Look-ups in named tables: a row name and a column name give one cell, copied from the table.

totugud:
columns: tapar, pif, nuf, muzoli, puf, poda, kataf
fenom: [49, 52, 62, 189, 132, 123, 113]
vuvulir: [65, 65, 89, 191, 153, 93, 108]
mudofog: [120, 52, 141, 75, 65, 116, 124]
vorema: [49, 74, 50, 171, 102, 125, 105]
fur: [123, 108, 73, 15, 65, 70, 65]
pab: [145, 84, 50, 15, 96, 54, 65]
deguf: [153, 105, 143, 200, 157, 95, 141]

What is the tapar of pab in totugud?
145
What is the kataf of deguf in totugud?
141
What is the nuf of deguf in totugud?
143
What is the muzoli of vorema in totugud?
171
What is the poda of deguf in totugud?
95
What is the pif of deguf in totugud?
105
What is the poda of mudofog in totugud?
116
What is the puf of fenom in totugud?
132
What is the muzoli of fenom in totugud?
189

rog:
|  | supu | dopone | zav | zoge |
|---|---|---|---|---|
| zitol | 445 | 522 | 479 | 753 |
| monag | 494 | 529 | 497 | 587 |
| zilazo | 637 | 567 | 578 | 503 |
| teger | 556 | 409 | 549 | 552 |
| sebiku | 602 | 485 | 516 | 496 |
| nanavi | 543 | 463 | 433 | 501 |
| val | 403 | 913 | 81 | 738 |
| dur | 111 | 677 | 605 | 710 |
| gav | 539 | 485 | 473 | 521 |
| vavuv | 565 | 427 | 497 | 443 |
| mozalu | 579 | 535 | 467 | 569 |
| seri | 516 | 362 | 828 | 460 |
| nud | 546 | 533 | 412 | 543 |

supu of sebiku = 602
dopone of monag = 529
zav of sebiku = 516
supu of seri = 516
supu of zilazo = 637
supu of nud = 546
zav of nud = 412
zav of dur = 605
zav of val = 81
zoge of sebiku = 496
supu of dur = 111
dopone of sebiku = 485
supu of gav = 539
supu of teger = 556
zoge of dur = 710
zoge of monag = 587
dopone of zitol = 522
zoge of nud = 543
dopone of teger = 409
dopone of dur = 677
Which row has the largest supu? zilazo

bobagol
columns: zigek, kadal, dapide, pimazi, nizomo, voni, gedi, suf
belige: [226, 140, 53, 8, 123, 84, 169, 194]
tudavu: [170, 101, 47, 103, 118, 113, 118, 136]
gog: [144, 60, 122, 106, 88, 47, 138, 119]
luza: [155, 6, 99, 107, 97, 91, 138, 145]
gaf: [19, 134, 88, 145, 132, 173, 44, 51]
futeb: [57, 191, 138, 33, 74, 71, 89, 88]
vepap: [137, 39, 152, 39, 38, 31, 135, 188]
tazules: [37, 120, 109, 122, 110, 146, 68, 62]
folidal: [161, 58, 86, 100, 102, 102, 139, 153]
rifibu: [134, 35, 109, 89, 74, 99, 120, 162]

belige, kadal => 140
rifibu, suf => 162
tazules, pimazi => 122
rifibu, zigek => 134
gaf, dapide => 88
tudavu, gedi => 118
tazules, kadal => 120
tudavu, nizomo => 118
tudavu, suf => 136
belige, dapide => 53
tazules, voni => 146
futeb, pimazi => 33
luza, pimazi => 107

vif:
	biz	sefiri	tuk	nes	pon	naku
nebora	218	124	240	166	157	171
nupetu	240	156	247	190	159	204
zikate	210	142	198	168	135	197
gorim	232	126	239	193	145	203
ruf	181	158	205	166	135	172
vegu	25	127	28	66	98	60

gorim, sefiri -> 126
gorim, naku -> 203
nupetu, naku -> 204
gorim, pon -> 145
vegu, nes -> 66
gorim, biz -> 232
zikate, pon -> 135
ruf, nes -> 166
nupetu, pon -> 159
nupetu, biz -> 240
vegu, sefiri -> 127
nebora, sefiri -> 124
nebora, pon -> 157
gorim, nes -> 193
vegu, tuk -> 28
vegu, pon -> 98
vegu, naku -> 60
Row with the largest nes: gorim

Table viz
	ponup	sorevab	neb	sov	zuv
fove	82	121	162	82	106
sisupu	102	59	221	102	97
zud	136	114	151	136	171
fanirod	165	102	221	165	117
pogaras	121	197	96	121	64

pogaras, sov: 121
zud, zuv: 171
sisupu, sov: 102
pogaras, zuv: 64
fanirod, ponup: 165
fanirod, neb: 221
fove, neb: 162
fove, ponup: 82
zud, sorevab: 114
Row with the largest sorevab: pogaras

gur:
columns: niruro, vaf, fozok, kef, manita, zif, bop
dagel: [570, 401, 532, 517, 432, 326, 449]
fozapit: [533, 288, 568, 488, 485, 525, 444]
sivuse: [371, 484, 325, 522, 547, 194, 350]
git: [557, 615, 428, 508, 208, 702, 532]
lat: [690, 409, 457, 541, 615, 506, 329]
gutatuf: [575, 424, 489, 510, 840, 768, 311]
fami: [503, 623, 546, 781, 710, 420, 373]
bapur: [649, 620, 572, 120, 491, 537, 630]
keva: [255, 492, 260, 791, 319, 462, 567]

What is the kef of gutatuf in gur?
510
What is the zif of lat in gur?
506
What is the vaf of gutatuf in gur?
424
What is the fozok of lat in gur?
457
What is the niruro of fozapit in gur?
533
What is the kef of fami in gur?
781
Which row has the largest bop? bapur

denezu =
,lirag,lor
gunevik,2467,3911
mebiriv,2479,2349
bulolok,2926,2915
kuv,2627,1822
les,-127,4233
bogak,4272,7221
rim,8361,-5470
mozakim,440,9860

lor of mebiriv: 2349
lor of kuv: 1822
lor of rim: -5470
lor of les: 4233
lor of bulolok: 2915
lirag of bogak: 4272
lirag of bulolok: 2926
lor of mozakim: 9860
lirag of mebiriv: 2479
lirag of gunevik: 2467
lirag of les: -127
lor of bogak: 7221
lor of gunevik: 3911
lirag of mozakim: 440
lirag of kuv: 2627
lirag of rim: 8361
Which row has the largest lor? mozakim

ravakap
         bon  rir  doza  duteg
fezisi   239  235   131    119
firitom  115  108   151    167
zap      183  174   240    227
nage     148  181   236    234
zet      132   99   113     37

fezisi, duteg => 119
nage, duteg => 234
nage, doza => 236
nage, rir => 181
zet, doza => 113
nage, bon => 148
firitom, doza => 151
fezisi, doza => 131
zap, bon => 183
fezisi, bon => 239
firitom, bon => 115
zap, doza => 240

tiz:
,ren,nir,deg,sobok,koteka,fosorat,fasi,galo,dag
gur,-2764,416,415,-114,-635,-2867,-3385,-776,-2306
piti,4941,-7079,4263,-4697,1909,5862,-588,6913,-1711
ruf,-4147,-681,-1511,715,-3372,-4041,-1577,-2769,-4297
venusi,4520,-1817,4969,-2742,6100,5613,-3473,4245,1583
natira,3579,3,7276,-2970,5255,1040,-5534,8928,1272
mobaker,3396,-2990,5,-2880,-1349,923,2797,4825,1452
dipini,277,1166,2114,1050,2360,2209,-813,608,416
lub,199,-2730,319,-244,-427,2447,782,-295,-2154
kez,800,-2488,3528,-34,-7,4024,1586,5008,-1938
gonekaz,330,-3847,-1887,-3883,-1600,-630,-1322,-241,-1008
varo,2647,1248,-532,-2261,1114,-4899,-2526,1138,2809

fosorat of piti: 5862
nir of lub: -2730
fasi of lub: 782
deg of kez: 3528
dag of ruf: -4297
sobok of kez: -34
koteka of ruf: -3372
galo of lub: -295
nir of gonekaz: -3847
ren of natira: 3579
deg of mobaker: 5
galo of natira: 8928
fosorat of kez: 4024
deg of gur: 415
nir of kez: -2488

